Below is a small trained network, with its code and all its weights. Each question gives an input and a target symbol and asks what happens when units are switched off, that is, made to give their printed mean instead of their output.

import numpy as np


def w(rows, s, z=0):
    codes = np.array(rows[::2]) - 128.0
    scale = np.full(codes.shape[1], s)
    scale[-1] = z or s
    return codes * scale


def norm(h):
    return h / np.sqrt((h * h).mean(-1, keepdims=True) + 1e-5)


def f(y):
    return y / 2 * (1 + np.tanh(0.7978845608 * (y + 0.044715 * y**3)))


def softmax(a):
    e = np.exp(a - a.max(-1, keepdims=True))
    return e / e.sum(-1, keepdims=True)


def log_softmax(a):
    a = a - a.max(-1, keepdims=True)
    return a - np.log(np.exp(a).sum(-1, keepdims=True))


def net(x, mask):
    ids = ['αβγεζηθλμξπστφψ'.index(c) for c in x.split()]
    T = len(ids)
    res = E[ids] + P[:T]
    u = 0
    for l in range(2):
        r = norm(res)
        for j in range(2):
            rows = slice(2 * j, 2 * j + 2)
            q, k, v = (r @ M[l][rows].T for M in (Q, K, V))
            z = softmax(np.where(np.tri(T) > 0, q @ k.T / 2**0.5, -1e9)) @ v
            o = O[l][rows]
            res = res + np.where(mask[u + j], z, o[:, -1]) @ o[:, :-1]
        u += 2
        y = f(norm(res) @ A[l][:, :-1].T + A[l][:, -1])
        res = res + np.where(mask[u : u + 8], y, B[l][:, -1]) @ B[l][:, :-1]
        u += 8
    return log_softmax(norm(res)[-1] @ U[:, :-1].T + U[:, -1])


Q, K, V, O, A, B = {}, {}, {}, {}, {}, {}
E = w([
[128,80,180,97,183,152,115,136,115,124],'α',
[254,97,128,156,130,164,149,157,96,86],'β',
[145,133,124,155,121,102,108,118,124,124],'γ',
[138,133,109,150,88,118,88,149,111,108],'ε',
[89,130,135,107,120,160,112,113,107,127],'ζ',
[134,147,108,123,129,124,118,123,134,115],'η',
[124,114,168,128,150,142,119,92,110,144],'θ',
[116,120,150,122,106,164,115,110,71,140],'λ',
[108,100,163,108,161,106,122,142,85,101],'μ',
[114,133,155,152,98,123,110,91,86,150],'ξ',
[126,128,135,108,149,145,107,109,111,125],'π',
[93,165,111,115,87,137,114,106,114,138],'σ',
[137,124,133,149,102,154,109,119,135,130],'τ',
[153,114,136,134,160,115,110,115,110,116],'φ',
[122,163,128,126,111,125,116,82,137,163],'ψ',
],0.024)
P = w([
[140,64,115,91,48,63,166,174,33,221],'0',
[152,172,157,136,137,105,22,108,147,81],'1',
[133,134,140,100,121,98,52,68,141,90],'2',
[94,137,8,187,162,119,126,138,55,152],'3',
[131,47,23,100,106,100,154,78,145,221],'4',
[164,237,165,139,130,120,102,146,115,89],'5',
[163,110,148,46,36,73,139,74,170,113],'6',
[129,191,76,183,191,160,185,186,107,184],'7',
[129,61,112,77,63,170,189,107,117,238],'8',
[104,213,91,115,164,131,180,154,69,39],'9',
],0.013)
Q[0] = w([
[112,210,98,183,200,145,124,173,81,134],'L0H1',
[126,68,71,129,137,131,156,147,116,231],'L0H1',
[138,104,212,83,48,123,79,82,185,43],'L0H2',
[96,249,136,167,202,132,94,126,94,40],'L0H2',
],0.012)
K[0] = w([
[135,255,203,187,167,170,117,210,114,123],'L0H1',
[158,136,209,71,65,100,107,100,156,61],'L0H1',
[83,48,29,147,157,128,137,101,134,172],'L0H2',
[72,188,127,232,196,184,122,230,128,187],'L0H2',
],0.0095)
V[0] = w([
[178,165,69,215,25,131,98,208,157,83],'L0H1',
[43,125,121,2,109,249,83,184,153,124],'L0H1',
[245,154,79,71,127,204,135,63,59,124],'L0H2',
[139,169,51,16,182,21,134,161,125,108],'L0H2',
],0.0088)
O[0] = w([
[138,76,95,26,71,44,134,115,130,76,123],'L0H1',
[227,192,186,87,142,33,116,182,78,127,72],'L0H1',
[118,115,57,84,215,197,103,70,13,119,254],'L0H2',
[95,146,42,198,169,6,206,73,67,100,142],'L0H2',
],0.011,0.0073)
A[0] = w([
[130,141,35,153,112,123,40,162,32,168,253],'L0N1',
[167,167,123,58,153,28,108,170,110,166,151],'L0N2',
[174,241,224,209,146,161,157,254,146,197,154],'L0N3',
[71,61,120,107,145,127,39,145,6,182,225],'L0N4',
[207,41,161,137,238,177,240,206,117,5,254],'L0N5',
[101,149,146,53,68,111,120,132,120,204,155],'L0N6',
[98,72,97,167,38,49,110,173,116,97,150],'L0N7',
[97,90,45,118,179,149,114,87,162,110,227],'L0N8',
],0.0068,0.0026)
B[0] = w([
[122,112,203,103,188,159,150,73,178,154,247],'L0N1',
[185,144,158,116,109,149,159,90,147,74,149],'L0N2',
[52,40,100,27,144,70,71,148,14,168,173],'L0N3',
[137,173,175,130,188,109,146,157,192,2,255],'L0N4',
[137,154,68,170,39,142,131,49,156,228,173],'L0N5',
[179,125,54,80,226,163,87,206,157,96,140],'L0N6',
[101,157,176,127,126,143,128,55,117,199,141],'L0N7',
[97,141,214,77,154,136,175,153,78,163,217],'L0N8',
],0.0098,0.0097)
Q[1] = w([
[123,155,138,141,108,91,68,144,199,137],'L1H1',
[123,105,134,177,89,68,156,250,212,117],'L1H1',
[125,128,171,170,106,124,105,61,119,97],'L1H2',
[114,132,98,158,156,101,77,158,148,141],'L1H2',
],0.013)
K[1] = w([
[157,132,188,116,157,115,236,169,150,146],'L1H1',
[37,188,255,97,107,37,122,157,217,175],'L1H1',
[126,118,151,112,157,103,166,175,187,160],'L1H2',
[92,129,192,123,145,116,146,168,139,99],'L1H2',
],0.0099)
V[1] = w([
[155,144,133,142,142,166,176,135,106,93],'L1H1',
[195,66,94,165,93,132,152,134,110,154],'L1H1',
[103,167,153,98,162,110,129,116,182,179],'L1H2',
[191,142,2,101,124,158,139,104,144,221],'L1H2',
],0.012)
O[1] = w([
[142,148,82,126,141,181,156,148,113,59,252],'L1H1',
[145,79,37,87,182,100,37,191,228,90,160],'L1H1',
[95,101,164,67,208,86,122,210,212,115,202],'L1H2',
[1,223,229,70,169,172,128,96,120,91,80],'L1H2',
],0.01,0.0044)
A[1] = w([
[141,154,60,104,135,148,119,122,163,108,39],'L1N1',
[125,78,145,118,132,172,146,100,89,127,136],'L1N2',
[82,145,119,102,164,178,169,174,145,136,254],'L1N3',
[153,20,5,61,140,108,114,146,179,73,164],'L1N4',
[119,60,63,93,173,115,79,209,171,48,187],'L1N5',
[190,100,95,128,109,147,160,131,159,147,143],'L1N6',
[182,128,147,107,176,185,91,146,124,171,63],'L1N7',
[130,100,168,113,103,180,184,124,159,68,174],'L1N8',
],0.012,0.0034)
B[1] = w([
[93,209,201,172,152,75,81,140,97,162,166],'L1N1',
[86,125,113,125,87,137,110,166,187,85,222],'L1N2',
[177,122,166,228,123,67,64,165,120,153,252],'L1N3',
[149,88,109,121,155,133,53,80,34,179,255],'L1N4',
[191,131,53,169,160,138,22,104,60,148,253],'L1N5',
[127,156,138,158,86,62,146,50,213,97,143],'L1N6',
[94,158,114,115,60,144,106,160,111,14,211],'L1N7',
[129,137,74,91,121,76,58,119,254,208,215],'L1N8',
],0.01,0.0091)
U = w([
[97,181,203,154,179,101,113,139,214,199,72],'α',
[123,73,128,9,74,67,132,74,119,151,109],'β',
[116,111,144,95,195,101,76,186,55,208,128],'γ',
[131,121,101,224,80,66,147,129,73,200,177],'ε',
[195,76,71,118,170,150,45,79,133,144,166],'ζ',
[60,97,82,231,170,169,172,93,165,126,10],'η',
[61,142,86,109,157,48,201,77,73,72,76],'θ',
[142,113,103,142,60,141,103,165,226,151,235],'λ',
[185,191,144,185,184,187,197,120,84,98,55],'μ',
[221,139,167,43,111,98,151,173,36,101,45],'ξ',
[193,172,126,102,97,179,140,196,148,20,100],'π',
[6,53,89,93,98,111,138,116,172,186,123],'σ',
[64,89,73,37,190,191,158,143,153,67,89],'τ',
[90,120,136,174,99,213,94,159,92,127,252],'φ',
[200,197,156,53,139,73,153,89,179,118,123],'ψ',
],0.012,0.0037)

Each question gives the input, a string of symbols that net reads in full, and the target symbol t.
The units are the heads (2 rows each of Q, K, V and O) and the neurons (one row each of A and B). Each row of codes is followed by its name. A weight is (code - 128) times the scale printed after its matrix; where a second scale follows, it is the last column's (O, A, B and U).
mask holds one flag per unit, layer by layer, with each layer's heads first. A switched-off unit (its flag False) gives its mean, the last column of its rows in O or B, instead of its output. The means were averaged over made-up inputs and are rounded, as every weight is.
A unit's drop is (log p(t) with every unit on - log p(t) with that unit switched off) / (log p(t) with every unit on - log p(t) with every unit switched off).
The circuit of an input: a set's keep is (log p(t) with only the set's units on - log p(t) with every unit switched off) / (log p(t) with every unit on - log p(t) with every unit switched off). Starting from the 12 units with the biggest drops (on a tie, the unit counted first), units are removed one at a time, each time the one whose removal leaves the highest keep (on an exact tie, the one counted first), for as long as the keep stays at least 0.8.
circuit, biggest first: the units of the circuit, biggest drop first
most important unit: the unit with the biggest drop
k most important neurons: the k neurons with the biggest drops, biggest first
heads that matter: for each layer, one digit per head in row order, 1 if its drop is at least 0.15 and else 0, layers parted by /
input η π η, target θ: heads that matter	01 / 10
input θ η ξ φ α φ π, target γ: most important unit	L0H1
input φ β ψ φ π γ φ θ μ β, target φ: heads that matter	11 / 01
input θ ξ τ β ξ μ β β ψ β, target τ: circuit, biggest first	[L0H1 L1H1]
input π γ θ ξ ζ, target φ: circuit, biggest first	[L0H1 L0H2 L1N7]
input τ α β β τ, target τ: 2 most important neurons	[L0N5 L0N8]
input α θ γ, target γ: circuit, biggest first	[L0H1 L0N3]
input φ ψ μ ε γ φ, target β: circuit, biggest first	[L0H1 L1H1]
input τ σ μ ξ α, target ε: circuit, biggest first	[L0H2 L1H1]
input θ α θ ψ λ γ θ θ τ, target φ: circuit, biggest first	[L0H1 L1N7]
input ε σ η, target β: heads that matter	10 / 10
input ψ η λ θ, target θ: heads that matter	11 / 10
input σ τ ξ η σ θ ψ, target ψ: circuit, biggest first	[L0H1 L1N4]
input β η π π β ξ τ ζ ψ ξ, target ξ: circuit, biggest first	[L0H1]
input ζ π α, target ξ: heads that matter	10 / 10
input η σ ε θ σ ψ η α π, target θ: heads that matter	01 / 00
input ζ θ ξ η, target φ: heads that matter	11 / 10
input σ β φ ε α β, target β: heads that matter	10 / 01
input η τ ξ, target θ: heads that matter	01 / 00
input γ π ξ, target σ: heads that matter	10 / 10
input λ ζ τ μ η π, target ε: most important unit	L0H2
input β μ θ ψ π β ε π, target τ: 3 most important neurons	[L0N5 L0N8 L0N4]
input η β θ β ζ, target φ: heads that matter	11 / 00
